Below is a small trained network, with its code and all its weights. Each question gives an input and a class and asks what happens when units are switched off, that is, made to give their printed mean instead of their output.

import numpy as np


def w(rows, s, z=0):
    codes = np.array(rows[::2]) - 128.0
    scale = np.full(codes.shape[1], s)
    scale[-1] = z or s
    return codes * scale


def f(y):
    return np.maximum(y, 0)


def log_softmax(a):
    a = a - a.max(-1, keepdims=True)
    return a - np.log(np.exp(a).sum(-1, keepdims=True))


def net(x, mask):
    res = np.array(x, float).reshape(1, 3) / 4 @ E
    y = f(res @ A[0][:, :-1].T + A[0][:, -1])
    res = res + np.where(mask, y, B[0][:, -1]) @ B[0][:, :-1]
    return log_softmax(res[-1] @ U[:, :-1].T + U[:, -1])


A, B = {}, {}
E = w([
[64,168,194,192,112,173,163,156,177,110,32],'x0',
[109,91,215,101,134,104,104,35,153,191,106],'x1',
[27,3,70,193,164,152,148,157,99,163,137],'x2',
],0.011)
A[0] = w([
[223,175,208,115,139,109,126,154,143,18,103,153],'n0',
[124,138,18,146,125,143,209,175,158,19,97,96],'n1',
[148,80,209,119,161,161,156,49,120,234,20,133],'n2',
[97,132,140,125,93,236,185,159,171,120,10,91],'n3',
[69,123,89,151,116,179,142,150,200,165,49,107],'n4',
[186,93,81,168,165,72,63,119,16,190,161,95],'n5',
[40,122,175,180,116,170,161,164,185,117,66,6],'n6',
[53,106,36,254,177,154,125,155,100,236,143,23],'n7',
[31,76,149,204,183,146,217,128,123,150,167,18],'n8',
[146,190,181,164,96,154,179,110,133,120,110,102],'n9',
[150,124,80,142,92,223,79,233,73,37,94,119],'n10',
[65,107,190,130,157,111,81,57,152,196,134,174],'n11',
],0.0081,0.0015)
B[0] = w([
[79,176,219,137,75,183,252,71,178,129,108,223],'n0',
[116,156,130,211,166,56,144,174,189,12,187,217],'n1',
[5,113,91,234,179,89,33,207,124,125,99,227],'n2',
[219,128,61,88,157,66,2,120,41,190,173,228],'n3',
[208,118,91,61,77,103,155,159,123,206,188,209],'n4',
[224,36,81,106,156,125,192,165,55,213,95,213],'n5',
[202,88,141,73,120,74,115,158,72,126,84,233],'n6',
[63,158,223,171,31,182,212,96,102,148,74,253],'n7',
[160,206,243,97,124,177,251,152,142,155,130,238],'n8',
[224,102,129,40,83,94,134,123,47,172,53,182],'n9',
[58,209,81,189,175,61,82,154,144,106,188,216],'n10',
[93,190,170,193,188,71,66,100,200,38,211,216],'n11',
],0.0076,0.012)
U = w([
[60,166,130,255,249,79,39,153,190,63,122,244],'0',
[112,177,209,147,75,210,157,79,143,164,48,167],'1',
[197,125,95,82,179,111,62,140,30,207,100,4],'2',
],0.0092,0.00042)

Each question gives the input, the list of numbers given to net, and the class t.
The units are the neurons (one row each of A and B). Each row of codes is followed by its name. A weight is (code - 128) times the scale printed after its matrix; where a second scale follows, it is the last column's (A, B and U).
mask holds one flag per neuron, in row order. A switched-off neuron (its flag False) gives its mean, the last column of its row in B, instead of its output. The means were averaged over made-up inputs and are rounded, as every weight is.
A unit's drop is (log p(t) with every unit on - log p(t) with that unit switched off) / (log p(t) with every unit on - log p(t) with every unit switched off).
The circuit of an input: a set's keep is (log p(t) with only the set's units on - log p(t) with every unit switched off) / (log p(t) with every unit on - log p(t) with every unit switched off). Starting from all 12 units, units are removed one at a time, each time the one whose removal leaves the highest keep (on an exact tie, the one counted first), for as long as the keep stays at least 0.8.
circuit, biggest first: the units of the circuit, biggest drop first
most important unit: the unit with the biggest drop
k most important neurons: the k neurons with the biggest drops, biggest first
drop when u is switched off: that unit's drop, to one decimal
input [5,-7,8], class 1: most important unit	n7
input [-6,-2,-7], class 1: 2 most important neurons	[n0 n3]
input [7,1,-5], class 2: 2 most important neurons	[n3 n7]
input [2,0,-1], class 2: 3 most important neurons	[n7 n8 n11]
input [8,-3,6], class 2: 4 most important neurons	[n3 n6 n4 n0]
input [7,-6,3], class 2: 3 most important neurons	[n3 n4 n6]
input [4,7,1], class 0: 2 most important neurons	[n2 n11]
input [-1,6,-5], class 0: 2 most important neurons	[n2 n7]
input [6,2,4], class 2: 3 most important neurons	[n3 n6 n0]
input [-7,-2,8], class 1: 2 most important neurons	[n7 n3]
input [-5,-8,6], class 0: 2 most important neurons	[n1 n10]
input [7,-5,-2], class 2: 2 most important neurons	[n3 n9]
input [7,6,1], class 2: drop when n4 is switched off	0.3
input [-5,0,7], class 1: circuit, biggest first	[n7]
input [-7,7,2], class 0: drop when n4 is switched off	0.2
input [-6,7,-3], class 0: drop when n11 is switched off	0.4
